Moves between objects:
q469 bu q856
q469 fe q496
q469 le q919
q135 bu q262
q135 fe q697
q135 le q808
q442 bu q605
q442 fe q107
q442 le q63
q262 bu q724
q262 fe q871
q262 le q135
q266 bu q798
q266 fe q649
q266 le q758
q605 bu q902
q605 fe q747
q605 le q442
q893 bu q961
q893 fe q242
q893 le q541
q464 bu q814
q464 fe q248
q464 le q961
q248 bu q194
q248 fe q464
q248 le q902
q496 bu q911
q496 fe q469
q496 le q422
q724 bu q751
q724 fe q907
q724 le q262
q242 bu q758
q242 fe q893
q242 le q194
q541 bu q893
q541 fe q758
q541 le q649
q902 bu q248
q902 fe q814
q902 le q605
q239 bu q649
q239 fe q798
q239 le q374
q747 bu q107
q747 fe q605
q747 le q814
q63 bu q442
q63 fe q120
q63 le q751
q814 bu q747
q814 fe q902
q814 le q464
q907 bu q871
q907 fe q724
q907 le q444
q808 bu q135
q808 fe q399
q808 le q255
q798 bu q76
q798 fe q239
q798 le q266
q911 bu q374
q911 fe q919
q911 le q496
q194 bu q242
q194 fe q961
q194 le q248
q697 bu q399
q697 fe q135
q697 le q871
q751 bu q63
q751 fe q444
q751 le q724
q399 bu q770
q399 fe q808
q399 le q697
q758 bu q266
q758 fe q541
q758 le q242
q422 bu q496
q422 fe q856
q422 le q770
q856 bu q255
q856 fe q422
q856 le q469
q444 bu q907
q444 fe q751
q444 le q120
q649 bu q541
q649 fe q266
q649 le q239
q107 bu q120
q107 fe q442
q107 le q747
q255 bu q808
q255 fe q770
q255 le q856
q961 bu q464
q961 fe q194
q961 le q893
q919 bu q469
q919 fe q911
q919 le q76
q871 bu q697
q871 fe q262
q871 le q907
q770 bu q422
q770 fe q255
q770 le q399
q374 bu q239
q374 fe q76
q374 le q911
q120 bu q444
q120 fe q63
q120 le q107
q76 bu q919
q76 fe q374
q76 le q798

The rows follow the links: the fewer symbols apart two objects are, the more alike their rows tend to be.

Each row is also shifted at random along 4 hidden directions that mean nothing.

Some objects, each with a row of numbers:
q919: -14,69,-37,-7,-47,-52,42,41,-29,73,-42,62,84,3,9,10,-65,40,-74,18,-60,5,58,135,-54,-72,-30,-29,29,-78,100,-1,26,18,4,141,25,51,33,-87,12,72,70,7,17,88,-58,-130
q255: -72,38,-4,-8,50,46,-31,50,83,-2,-63,30,-29,-62,-82,-87,63,84,43,-5,-84,-33,108,-117,-7,-10,-61,-78,23,-90,58,-32,-19,-41,15,168,5,84,42,-115,-6,102,0,-82,-83,69,23,-26
q911: -29,-26,19,-2,196,77,18,6,74,-59,-24,-21,-124,-55,-62,-21,76,54,133,16,-9,-35,47,-212,58,74,-142,-77,20,-103,-91,11,-144,-72,-109,32,-144,23,65,19,11,-44,-35,-98,-117,55,10,156
q242: -2,-10,-14,-63,58,-126,95,49,34,118,105,48,35,-28,36,129,30,7,-138,187,-17,-10,5,256,1,-53,50,56,-10,60,-21,-12,31,-139,32,106,-89,-100,-60,50,6,-3,-48,69,73,-13,-103,31
q893: -51,-49,36,-10,169,4,114,62,155,-62,17,41,-20,-29,-33,-38,86,-43,65,46,-94,20,-7,-87,96,-27,-61,-89,-77,-36,-118,17,-104,-43,18,-36,-14,-63,24,11,-27,-17,-118,-115,21,-58,-20,77
q464: 41,-13,-17,26,-163,-41,10,-50,-21,-63,-47,-23,142,90,99,-55,-153,-96,-1,-77,35,63,-95,77,-12,-50,64,20,3,20,44,50,45,173,112,-187,177,-37,-9,-8,-31,-24,25,31,144,-100,-23,-140
q808: 24,-84,-18,67,18,-45,-68,83,-106,13,16,-1,-76,-38,-79,100,-27,3,-7,-112,-64,124,47,71,-48,68,116,-106,-76,8,120,0,2,-50,-55,15,-3,135,-1,-83,-37,94,57,-109,-126,155,130,-3
q605: 65,1,34,10,-210,77,-62,-129,15,-141,-5,-47,62,155,110,-50,-127,-62,99,-112,122,-17,-89,-50,24,61,-69,46,120,18,-17,-2,34,240,11,-234,163,-44,-1,13,-34,-144,-17,147,118,-131,-4,-123
q135: -34,13,8,85,-65,139,-138,-87,-154,-22,-103,-176,27,-45,63,-111,-34,-4,61,-67,74,40,-19,-264,-6,53,-10,112,-26,30,17,-17,71,179,125,-176,21,126,7,28,-63,-6,44,55,-19,-82,28,92
q63: -5,-45,49,6,85,87,-17,-23,115,-176,-12,-68,-130,44,-70,-37,85,-74,171,-133,-12,-30,-54,-215,38,86,-50,-98,-24,-22,-99,-19,-79,-30,-76,-71,-14,-31,19,5,0,-47,-42,-122,-95,-35,84,99
q266: 26,22,-57,-27,-11,-29,49,18,-96,71,33,42,62,-31,46,37,-9,-11,-106,56,29,-12,-24,115,-40,-95,30,95,-33,0,2,26,13,-22,40,32,-43,-46,0,48,57,8,37,-2,68,22,-73,20
q907: 12,42,-40,-54,-54,-44,-32,6,-48,86,63,30,74,-14,-40,38,45,39,-118,48,5,-47,4,105,-64,-51,99,83,-3,97,92,-39,96,-95,4,104,-27,-12,-75,26,41,48,59,71,-38,1,-9,-40
q444: 8,44,-39,-33,-69,101,-33,-58,-78,-67,-30,4,16,45,-52,-51,38,-106,77,-211,41,-67,-84,-161,-75,-113,36,86,8,-24,-1,28,36,66,23,-21,121,-69,22,8,123,6,133,-102,6,-18,45,-16
q856: -1,18,-44,36,-7,50,-30,27,-58,12,-66,37,20,-17,-28,-24,-27,16,4,-110,-71,40,55,-35,-57,-33,5,-55,-11,-82,55,44,-16,58,10,42,47,78,76,-100,39,67,76,-95,-57,119,53,-39
q649: -26,-75,34,34,125,53,48,19,82,-68,-12,-3,-65,-30,-18,-61,-8,7,100,5,-40,20,-16,-121,82,43,-95,-111,-47,-79,-86,29,-120,5,-39,-63,-16,19,57,-3,-33,-36,-113,-94,1,13,-10,88
q541: 16,-59,-21,55,11,-22,-16,1,-136,-13,24,-59,5,-32,108,22,-117,-94,11,-16,16,132,-89,42,43,71,59,20,-121,32,-41,74,-15,106,40,-245,30,42,2,82,-86,-23,-40,21,66,-21,2,97

Start here and follow the symbols in turn, left to right. Where do you end up?
Answers are names.
-43,-24,31,21,124,17,30,16,38,19,-30,-68,-29,-45,58,-25,-4,65,29,149,4,33,28,-82,109,79,-100,-2,-24,-19,-74,3,-39,-8,8,-48,-98,68,12,22,-74,-35,-108,55,4,-47,-47,135
bu fe bu bu: q76
-19,-26,28,38,58,22,10,-24,24,59,-19,-97,6,-44,38,-39,-28,99,20,183,53,-12,75,-59,84,98,-86,19,36,-24,-39,-32,-5,16,7,-39,-84,71,-4,40,-88,-26,-107,129,14,-46,-77,68
bu le bu bu bu: q541
24,28,5,-49,40,-55,91,43,18,87,59,98,21,-34,29,22,47,-10,-77,101,-24,-42,-30,124,-17,-85,10,32,-25,14,-50,25,-31,-94,-5,88,-46,-125,-12,45,73,-5,-6,-22,53,44,-91,32
bu fe le le bu bu: q649
15,-53,30,18,45,-44,-17,7,108,-43,55,-29,-51,49,-8,35,31,-11,29,55,8,-20,-20,6,49,114,-8,-56,17,65,-52,-42,-20,-48,-58,-42,-55,-30,-35,31,-41,-37,-126,47,-35,-64,33,-5
bu le bu bu bu: q248
-40,43,-25,-9,81,-49,91,17,-36,142,36,37,47,-48,19,35,38,31,-109,158,-30,-10,21,104,-29,-95,45,72,-46,-9,4,-8,10,-91,46,109,-71,-29,-16,40,38,66,20,-10,21,44,-84,52
bu le le: q266
23,22,-45,-19,-129,-22,-15,-24,-83,-17,-6,39,75,68,-13,35,-58,-83,-42,-141,5,23,-46,102,-82,-71,100,56,0,42,90,27,96,67,24,-23,137,-62,-16,-10,49,23,142,-20,47,0,25,-100
le bu le le: q747
12,36,-46,-18,-22,-25,34,41,-86,65,-3,115,28,-12,-22,41,-56,-7,-56,-78,-35,39,0,130,-53,-99,43,-47,-13,-89,61,89,-24,35,-35,51,48,-29,55,-48,93,59,100,-123,-6,142,17,-51
bu le bu: q919
-25,-85,41,45,66,132,-68,-46,6,-153,-11,-103,-113,11,-49,-62,60,-88,164,-131,-1,-32,-51,-255,39,73,-7,-63,-26,19,-66,-7,-49,10,-21,-118,6,7,22,38,-5,-32,-6,-98,-97,-63,144,145
fe bu fe le: q262
84,-48,8,-23,-28,57,9,-46,-83,-115,72,26,-54,64,49,71,-37,-169,113,-237,60,12,-151,-28,-13,-15,19,-6,-29,-13,-76,98,-73,69,-108,-199,83,-127,38,78,71,-111,53,-100,24,35,68,78
bu bu fe bu bu: q464
-16,66,-47,-19,7,73,-57,-41,-129,78,2,-29,-14,-56,-25,-13,95,1,-30,-16,69,-84,6,-79,-68,-51,33,142,-31,65,8,-43,62,-50,10,36,-38,2,-45,60,63,25,81,-17,-49,-1,25,103
le bu le le: q444
-80,38,30,1,110,32,144,29,404,-104,-96,70,98,59,-61,-195,111,34,95,161,-90,-94,29,-130,93,-81,-222,-117,93,-113,-131,-63,-81,-21,98,138,51,-116,39,-101,-21,-33,-156,-10,71,-149,-106,-111
bu fe bu fe le fe: q242
-7,18,-6,-1,-14,59,-48,-2,-60,55,0,-15,-60,-6,-23,33,33,44,-1,-14,41,-51,31,-40,-69,10,-29,32,50,-20,29,-17,12,-44,-88,85,-71,18,5,4,35,9,59,21,-85,70,19,12
bu fe le bu: q255
30,68,0,-22,-97,112,-78,-77,-133,1,-26,-20,-33,12,-21,9,-2,-12,49,-195,62,-68,-38,-77,-101,-6,-30,50,49,-32,29,28,35,66,-77,0,7,14,23,-9,105,2,131,-38,-66,74,57,-5
fe le bu le le: q255
-6,-39,10,-26,-19,-47,79,23,103,-68,1,91,61,51,-37,-6,10,-80,-3,-65,-86,27,-53,86,-26,-77,32,-66,-15,1,-7,33,-30,-1,40,-15,123,-97,9,-56,49,17,0,-109,58,-27,49,-95
bu le fe le bu: q902
